vores: [-10  20 -11  64]
nodu: [-13   8 -14  82]
bimak: [13 13 17 26]
revu: [ 14   4 -63  70]
revu  [ 14   4 -63  70]
places bimak: [13]  1 2
has: [-13   8 -14  82]  yes
places vores: [64]  4

Zed: [-7 21 -6 11 -6  9 11 11]
gade: [ 34  48   9 -35 -10   5 -13  44]
dezi: [ -6  -7  33  -2  25  -5   5 -10]
revu: [ -7  21  -6  -2  10   9   9 -39]
bavud: [ 13  21  -6 -10  -3   9   9 -39]
vores: [ -6  -6  33  -2  25  -5   5 -10]
places vores: [5]  7
rev: [11  9 -6]  Zed
find: [ -6  -7  33  -2  25  -5   5 -10]  dezi
has: [-6 -7 33]  yes
bavud  [ 13  21  -6 -10  -3   9   9 -39]
places Zed: [11]  4 7 8
rev: [  9   9  -3 -10  -6]  bavud

vala: [-16 -54   8   1 -22 -50  29  -6  -9 -22  14  -1  13  35  18  25  13 -16
 -20   5 -33  13 -20 -34 -14 -19  50  12 -27  40  -8   6  -3   9 -42 -21
 -32 -26  29  35  -9  69 -42  19  15  42 -10 -40 -26   8 -24 -11  17 -22
   6  29  32]
Tezo: [-11 -64  17   8 -21 -39  31  20   9 -19  16  -5  14  43   7  31  11 -20
 -12  -2 -41  18 -23 -37  -5 -20  37  26 -19  38   6  -6  16   6 -39 -17
 -33 -24  31  31 -11  60 -36  16  30  49 -11 -27 -27  10 -12 -25  -3 -14
  -1  30  42]
Zed: [-20 -59  21  11 -23 -44  35   1  -6  -7  17  -4  12  47  16  34  18  -8
 -29  -1 -36  21 -35 -30 -10 -27  56  19 -28  36 -10  -7   4   3 -43 -27
 -33 -25  20  29  -7  80 -34  -3  23  54  -6 -25 -25  11 -16 -22  -8 -15
 -12  41  39]
pegi: [-14 -50  30   0 -27 -43  34   9   7 -24   6  -2   5  39  19  28  20 -16
 -18  -4 -33  28 -24 -40  -7 -27  37  19 -18  43 -12  -2  14  -1 -42 -29
 -23 -35  30  31  -6  75 -42   6  23  42  -2 -19 -17  12 -19 -27  -3 -13
   5  37  32]
posad: [-12 -58  14  14 -35 -55  30   0  -3 -12  13  -9  18  29  23  21  18  -7
 -34  -7 -34  17 -29 -47  -7 -23  51  14 -18  33 -20  -2   9   5 -52 -29
 -30 -36  27  30  -6  58 -36  10  27  58  -6 -25 -23  18 -33 -24  -7 -24
   1  23  28]
has: [ -8 -34]  no
has: [ 18  25  13 -16]  yes
places vala: [12]  28
rev: [-19 -14 -34 -20  13 -33   5 -20 -16]  vala
Zed  [-20 -59  21  11 -23 -44  35   1  -6  -7  17  -4  12  47  16  34  18  -8
 -29  -1 -36  21 -35 -30 -10 -27  56  19 -28  36 -10  -7   4   3 -43 -27
 -33 -25  20  29  -7  80 -34  -3  23  54  -6 -25 -25  11 -16 -22  -8 -15
 -12  41  39]

vala: [-20   6 -50 -43  -5  12 -50 -50 -14  46  -5 -50  -5  -3  -5]
pegi: [  1  -4  11 -50   6 -48 -43  -5  12 -45  -8 -45  25  -3 -31]
posad: [ -7  71 -20  71 -38  71 -19 -25 -19  45 -19  46 -48  71   5]
bimak: [  1 -43  -4 -50   6 -48 -50  -5  12 -45  -8 -45  25  -3 -31]
places bimak: [-50]  4 7
places vala: [-5]  5 11 13 15
places posad: [-19]  7 9 11
has: [ 1 -4]  yes
rev: [  5  71 -48  46 -19  45 -19 -25 -19  71 -38  71]  posad
rev: [ -8 -45  12  -5 -43 -48   6 -50]  pegi

revu: [-31  31  17   8 -23 -25  -3   0 -14 -25 -32 -27  27 -19  36  -8]
nodu: [-31  31  17   8 -23 -25  -3   0 -14 -25  37   5 -21  16 -64  43]
dezi: [-20  16   5   8 -23 -25  -3   0   1  45  -1  12 -21  25   6 -50]
gade: [ 52  38  17 -54  -2 -12  38  -7  10 -25 -17 -27  13 -37 -14   1]
Zed: [ 0 -6  5  8 -2  0 -3  0  1 -5 -1 -7  0  7 -4  1]
pegi: [ 31  16 -32  -1 -29  13  -3  16   1  35  -9  12 -14 -11   6 -25]
Tezo: [-20  16  -8 -10 -23  13  38 -46 -14   5  -1  -7 -35  34   6 -25]
bavud: [-10  31  23 -45  -2  89 -33 -39   1 -45  30  24  -7 -19  26  -8]
posad: [  0  -6   5 -10  -2   0  -3 -15  -4   5  -1   5   0  16  -4   1]
vala: [ 21  31  17   8 -23 -25  -3   0 -14 -25 -32 -27  27 -19  36  -8]
Zed  [ 0 -6  5  8 -2  0 -3  0  1 -5 -1 -7  0  7 -4  1]
bavud  [-10  31  23 -45  -2  89 -33 -39   1 -45  30  24  -7 -19  26  -8]
rev: [ 7  0 -7]  Zed

bimak: [-12  41   4  21   7   4  36  -7  -5  13  -6  30  -4  19  26   9]
dezi: [ 12  41   4  21   7   4  36  -7 -63  13  -6  30  -4  19  26   9]
Tezo: [-12  41   4  21   7 -62  36  -7  -5 -26 -62 -26 -29 -37 -62 -50]
Zed: [-12  41   4  21   7   4  36  -7  -5  13  -2  27 -30  14  33   4]
places Tezo: [-62]  6 11 15
bimak  [-12  41   4  21   7   4  36  -7  -5  13  -6  30  -4  19  26   9]

vala: [-34 -38 -33 -35   1 -33  27  27 -68]
posad: [ 54  -9  -4  34   7 -46  73 -29 -19]
vores: [-22 -22  82 -11 -51  88 -15 -23  -4]
nodu: [ -4 -36 -11 -11 -36 -11 -36 -11 -36]
revu: [-37 -22  82 -11 -51 -29 -15 -23  -4]
places nodu: [-36]  2 5 7 9
find: [-22 -22  82 -11 -51  88 -15 -23  -4]  vores
posad  [ 54  -9  -4  34   7 -46  73 -29 -19]
nodu  [ -4 -36 -11 -11 -36 -11 -36 -11 -36]
places vala: [-33]  3 6

revu: [ 88  -1  -7  31  -7  13 -16  46 -25  78  13 -61  72  -4  26  -5  88  59]
bavud: [-24  10  14  13  34  27   4  27  -3 -30  22  55 -15  18  29  26  17 -28]
pegi: [ 32  13  22 -50 -21   3 -32 -17 -23  40  22  55  26   1  -6  21 -42  32]
find: [ 32  13  22 -50 -21   3 -32 -17 -23  40  22  55  26   1  -6  21 -42  32]  pegi
has: [ 17 -28]  yes
bavud  [-24  10  14  13  34  27   4  27  -3 -30  22  55 -15  18  29  26  17 -28]

vala: [  9  21 -21  21  -5  25  29  -4  22 -23  24  -1 -30 -12   8  13 -14 -11
   1   7  18  -5  -9 -11 -26 -22 -22 -10 -35 -21  28 -23  10  -1 -21  -6
  32  -6  25 -34  21  -1  -9 -32  30   3  -6  -5  -9  12 -20   3  -4 -18
  -6  22]
bavud: [ 25 -12  37  22  53  36 -18  29  -8 -27  34  22  15   2  24 -31  86  -1
 -77  -2  34 -34  -5  12  37  19   8   0 -34  -2  29 -31  -3 -64  15  50
  83   1 -24 -12  35 -31  -5 -20 -51 -15   4   1  14   7 -28  45 -78   2
 -14  -2]
vores: [ -7   5 -11 -10   2  10  25   2   4 -16  35  -1 -17   2   8  -4 -13  -3
 -15  -1  33   7 -19 -12 -20 -21 -20 -10 -16 -13  -1 -24 -10   0  -5  -4
  29   5  11 -19   2   9 -11 -23  11  -1   4 -12   6  -3 -16   4   1  -2
   4  12]
dezi: [ 25  21  -3 -11   0   0  30  -5  14 -28   0   2  34   1   9  -2  17 -21
   4  14  14   2 -21  40  -1  18 -23  10  10  16   0  -9   2  -7  -8  -6
  -5   7   9  -2   2  -5   6   3 -47  -1   4 -13   3 -12  -7  15   3   3
 -17 -10]
nodu: [-12   8  12  22  53  36 -18  29  -8 -27  34  22  15   2  24 -31  86  -1
 -77  -2  34 -34  -5  12  37  19   8   0 -34  -2  29 -31  -3 -64  15  50
  83   1 -24 -12  35 -31  -5 -20  12 -15   4   0  13  15 -27  45  34  -4
   0 -11]
Zed: [  9  21 -21  21  -5  25  29  -4  22 -23  24  -1 -30 -12   8  13 -14 -11
  12   7  18  -5  -9 -11 -26 -22 -22 -10 -35 -21  28 -23  10  -1 -21  -6
  -4 -38  25  -4  34  37  -2  -1  19 -35 -12   3  -1  14  -6  19 -30 -18
  11  33]
bimak: [ -7   5 -11 -10   2  10  25   2   4 -16  35  -1 -17 -20   8  -4 -13  -3
 -15  -1  33   7  11 -12 -20 -21 -20 -15 -16 -13  -1 -24  11 -17 -20  11
  29   5  11 -19   2   9 -11 -23  11  11   4 -12   6  -3 -16   4   1  -2
   4  12]
has: [34 -4]  yes
places bimak: [11]  23 33 36 39 45 46
nodu  [-12   8  12  22  53  36 -18  29  -8 -27  34  22  15   2  24 -31  86  -1
 -77  -2  34 -34  -5  12  37  19   8   0 -34  -2  29 -31  -3 -64  15  50
  83   1 -24 -12  35 -31  -5 -20  12 -15   4   0  13  15 -27  45  34  -4
   0 -11]
rev: [ 22  -6 -18  -4]  vala
has: [34 -2]  no
find: [  9  21 -21  21  -5  25  29  -4  22 -23  24  -1 -30 -12   8  13 -14 -11
  12   7  18  -5  -9 -11 -26 -22 -22 -10 -35 -21  28 -23  10  -1 -21  -6
  -4 -38  25  -4  34  37  -2  -1  19 -35 -12   3  -1  14  -6  19 -30 -18
  11  33]  Zed
places nodu: [35]  41

dezi: [  3  14  14   2  45  48  -9 -67]
revu: [ 16  -1  -8  -4 -26  21  28 -73]
bimak: [-77 -49 -77 -25 -31 -77  45  -4]
gade: [ 17 -38  48 -25  12 -13 -12  14]
posad: [ 41  15  17 -30  -8 -33 -38  -8]
pegi: [  8 -61 -21  41  -8  39 -37 -37]
Zed: [ 13 -28  50 -33 -33  11 -43  44]
nodu: [ 60  11 -49  17   2 -29   3 -48]
places bimak: [-77]  1 3 6
rev: [-38 -33  -8]  posad
has: [-61 -21  41]  yes
has: [ 50 -32 -33  11]  no

bimak: [-39 -18  16   4   2]
Tezo: [ -6 -80 -14 -47  29]
Zed: [-39 -18 -15  12  45]
bavud: [-32  15  15  26 -32]
revu: [-47 -18 -10   6  -6]
posad: [-25   3  15 -10 -28]
pegi: [ 0 21 42  6 -8]
dezi: [  6  21  31  21 -23]
gade: [-25 -22 -14   4  14]
vala: [-47 -18 -12   2  12]
vores: [  0  21  42   0 -24]
places bavud: [15]  2 3
places vores: [-24]  5
revu  [-47 -18 -10   6  -6]
has: [-10  15   3]  no

bimak: [ 11 -16  -9 -26 -30]
bavud: [ 3  3  4  4 12]
dezi: [-16   3 -26 -30  -3]
posad: [-49  93 -17 -32  11]
vores: [ 23 -56 -51 -71 -16]
nodu: [ 15  23 -17  23   5]
posad  [-49  93 -17 -32  11]
has: [ -3 -30]  no
rev: [-30 -26  -9 -16]  bimak
has: [ 10 -16]  no
places nodu: [-17]  3
places bavud: [4]  3 4

Zed: [ 27  20 -39  -5   3  29 -18  14]
pegi: [  1   1   1  -8  29 -13 -14   2]
bimak: [-13 -33  18  12  -6 -25   0 -34]
Tezo: [-31  27 -42 -42  27 -42  27  27]
gade: [-1 -7 42 42 43 42 49 -1]
nodu: [-32  44   8 -24 -36   9   6 -19]
revu: [ 71  62  -1 -27  -1 -10 -37 -14]
dezi: [-16 -41  22  -4  11 -17 -23  27]
posad: [ 24  23  26  23  10 -22 -16 -16]
vala: [ 24  23 -22  23  10 -22 -16   1]
vores: [ 44 -32 -44  -7  -6   6 -20 -11]
places Tezo: [27]  2 5 7 8
places gade: [42]  3 4 6
has: [-7 -6]  yes
bimak  [-13 -33  18  12  -6 -25   0 -34]
has: [-25   0]  yes
find: [-32  44   8 -24 -36   9   6 -19]  nodu

Zed: [-13  -7 -26  -1  72  45  17]
dezi: [-18 -82   8   8 -82   8 -17]
bavud: [ 42  -1  72   7 -27 -37   0]
posad: [ -8  -4 -30 -13  -7 -25  18]
vala: [ 20 -19 -19 -19 -19 -19 -19]
rev: [ 72  -1 -26]  Zed
places vala: [-19]  2 3 4 5 6 7
places dezi: [8]  3 4 6
rev: [-25  -7 -13]  posad
places bavud: [0]  7
rev: [-26  -7 -13]  Zed
places posad: [-25]  6

gade: [ 13  13  13 -10  95]
bavud: [ 16   6 -10  13   2]
bimak: [70  0 54  0 44]
rev: [ 13 -10   6  16]  bavud
has: [13 13 13]  yes
places gade: [13]  1 2 3
has: [70  0 54]  yes
bimak  [70  0 54  0 44]

dezi: [ 15 -23   3  -5   2 -73 -60]
Tezo: [ 15 -73   3 -73   2 -73 -73]
vores: [-35 -52  30 -28 -50 -35 -35]
revu: [  9 -38  46   3  15 -65  17]
bimak: [ 75 -54 -30  32  33 -31 -46]
pegi: [ 44 -66 -25  25   0  22  -1]
Zed: [ 44 -66 -25  25 -79 -54 -22]
has: [-73   3 -73]  yes
places Tezo: [-73]  2 4 6 7
places vores: [-35]  1 6 7

